Here is a tiny trained network, its code and every weight. The questions are about switching its units off for an input and a class, where a switched-off unit gives its printed mean instead of its output.

import numpy as np


def w(rows, s, z=0):
    codes = np.array(rows[::2]) - 128.0
    scale = np.full(codes.shape[1], s)
    scale[-1] = z or s
    return codes * scale


def norm(h):
    return h / np.sqrt((h * h).mean(-1, keepdims=True) + 1e-5)


def f(y):
    return y / 2 * (1 + np.tanh(0.7978845608 * (y + 0.044715 * y**3)))


def log_softmax(a):
    a = a - a.max(-1, keepdims=True)
    return a - np.log(np.exp(a).sum(-1, keepdims=True))


def net(x, mask):
    res = np.array(x, float).reshape(1, 2) / 4 @ E
    u = 0
    for l in range(3):
        y = f(norm(res) @ A[l][:, :-1].T + A[l][:, -1])
        res = res + np.where(mask[u : u + 6], y, B[l][:, -1]) @ B[l][:, :-1]
        u += 6
    return log_softmax(norm(res)[-1] @ U[:, :-1].T + U[:, -1])


A, B = {}, {}
E = w([
[121,85,200,113,117,83,87,121,82,126,36],'x0',
[131,147,3,105,190,89,127,77,101,152,124],'x1',
],0.0027)
A[0] = w([
[151,62,214,174,67,139,91,191,142,66,89,145],'L0N0',
[85,190,44,56,160,20,127,51,110,169,180,138],'L0N1',
[175,255,71,150,167,153,220,135,162,193,147,4],'L0N2',
[189,187,99,110,95,202,158,123,173,159,189,144],'L0N3',
[146,181,103,167,47,176,237,175,119,80,153,129],'L0N4',
[145,133,108,120,80,123,132,134,172,112,171,85],'L0N5',
],0.002,0.0024)
B[0] = w([
[142,129,59,64,195,83,147,145,46,147,104,239],'L0N0',
[162,111,212,143,118,214,172,116,120,158,46,252],'L0N1',
[112,120,191,80,107,45,60,153,96,50,162,142],'L0N2',
[76,98,204,194,151,134,87,112,132,115,71,196],'L0N3',
[114,113,145,68,46,43,141,77,146,241,109,174],'L0N4',
[181,84,144,124,171,203,101,3,169,135,112,113],'L0N5',
],0.0031,0.0018)
A[1] = w([
[82,123,201,185,45,160,142,80,137,149,72,226],'L1N0',
[149,95,136,105,105,132,49,106,95,64,118,255],'L1N1',
[122,125,199,153,32,133,135,234,152,54,169,230],'L1N2',
[148,158,66,100,154,109,181,224,91,135,155,252],'L1N3',
[113,175,78,180,114,135,128,143,220,73,255,36],'L1N4',
[120,78,144,76,173,88,92,174,109,131,65,177],'L1N5',
],0.0035,0.00072)
B[1] = w([
[77,127,153,117,122,103,160,148,202,173,193,224],'L1N0',
[83,114,32,165,106,110,170,172,172,83,127,156],'L1N1',
[230,162,26,136,238,200,152,37,77,121,47,236],'L1N2',
[118,127,175,176,133,179,187,74,173,209,85,153],'L1N3',
[43,78,196,51,64,9,14,232,54,4,106,207],'L1N4',
[90,135,143,113,103,124,97,121,181,100,211,253],'L1N5',
],0.0037,0.0027)
A[2] = w([
[186,113,242,161,101,134,139,181,179,109,151,130],'L2N0',
[145,139,69,77,99,149,64,184,96,86,250,4],'L2N1',
[234,178,61,145,194,183,189,51,45,121,85,36],'L2N2',
[130,126,220,215,44,145,222,148,237,241,218,3],'L2N3',
[241,147,104,211,172,232,160,108,82,127,72,118],'L2N4',
[85,95,147,92,63,2,9,176,64,28,87,52],'L2N5',
],0.0042,0.0023)
B[2] = w([
[132,116,73,166,139,131,161,75,170,180,72,140],'L2N0',
[80,150,218,74,74,41,64,167,105,138,173,132],'L2N1',
[197,76,150,117,179,226,188,117,159,58,115,195],'L2N2',
[76,190,155,190,97,81,181,80,210,191,77,164],'L2N3',
[126,107,37,73,200,150,144,78,77,87,125,186],'L2N4',
[87,188,180,73,89,114,77,178,105,80,254,254],'L2N5',
],0.0056,0.008)
U = w([
[29,230,251,28,9,2,27,195,65,43,253,251],'0',
[236,56,64,65,243,231,229,29,74,24,35,253],'1',
[37,232,191,215,47,20,231,26,250,235,28,173],'2',
[247,31,95,232,30,55,36,223,13,221,49,3],'3',
],0.0051,0.0042)

Each question gives the input, the list of numbers given to net, and the class t.
The units are the neurons (one row each of A and B). Each row of codes is followed by its name. A weight is (code - 128) times the scale printed after its matrix; where a second scale follows, it is the last column's (A, B and U).
mask holds one flag per neuron, layer by layer. A switched-off neuron (its flag False) gives its mean, the last column of its row in B, instead of its output. The means were averaged over made-up inputs and are rounded, as every weight is.
A unit's drop is (log p(t) with every unit on - log p(t) with that unit switched off) / (log p(t) with every unit on - log p(t) with every unit switched off).
The circuit of an input: a set's keep is (log p(t) with only the set's units on - log p(t) with every unit switched off) / (log p(t) with every unit on - log p(t) with every unit switched off). Starting from the 12 units with the biggest drops (on a tie, the unit counted first), units are removed one at a time, each time the one whose removal leaves the highest keep (on an exact tie, the one counted first), for as long as the keep stays at least 0.8.
circuit, biggest first: the units of the circuit, biggest drop first
top k neurons: the k neurons with the biggest drops, biggest first
top k neurons in layer l: the k neurons of layer l with the biggest drops, biggest first
drop of u: that unit's drop, to one decimal
input [2,2], class 2: top 3 neurons : [L1N2 L1N4 L0N0]
input [-4,-6], class 1: circuit, biggest first : [L1N2]
input [-2,-3], class 2: top 4 neurons in layer 0 : [L0N4 L0N5 L0N2 L0N3]
input [2,-3], class 2: top 2 neurons : [L0N0 L1N3]
input [1,-3], class 2: top 3 neurons : [L0N0 L1N3 L1N2]
input [6,7], class 1: top 2 neurons : [L1N4 L0N2]
input [-2,-4], class 1: top 2 neurons : [L1N2 L0N1]
input [1,0], class 2: top 3 neurons : [L1N2 L1N3 L2N3]
input [-3,-3], class 2: top 4 neurons : [L0N4 L1N0 L0N5 L0N3]
input [3,4], class 1: top 2 neurons in layer 1 : [L1N4 L1N0]
input [3,0], class 2: top 3 neurons : [L1N2 L1N3 L1N4]
input [-4,-7], class 1: drop of L1N2 : 1.8
input [3,3], class 2: top 2 neurons in layer 0 : [L0N0 L0N2]
input [3,6], class 1: drop of L1N4 : 4.6
input [1,-1], class 2: drop of L1N3 : 1.0
input [-1,1], class 2: top neuron : [L1N0]
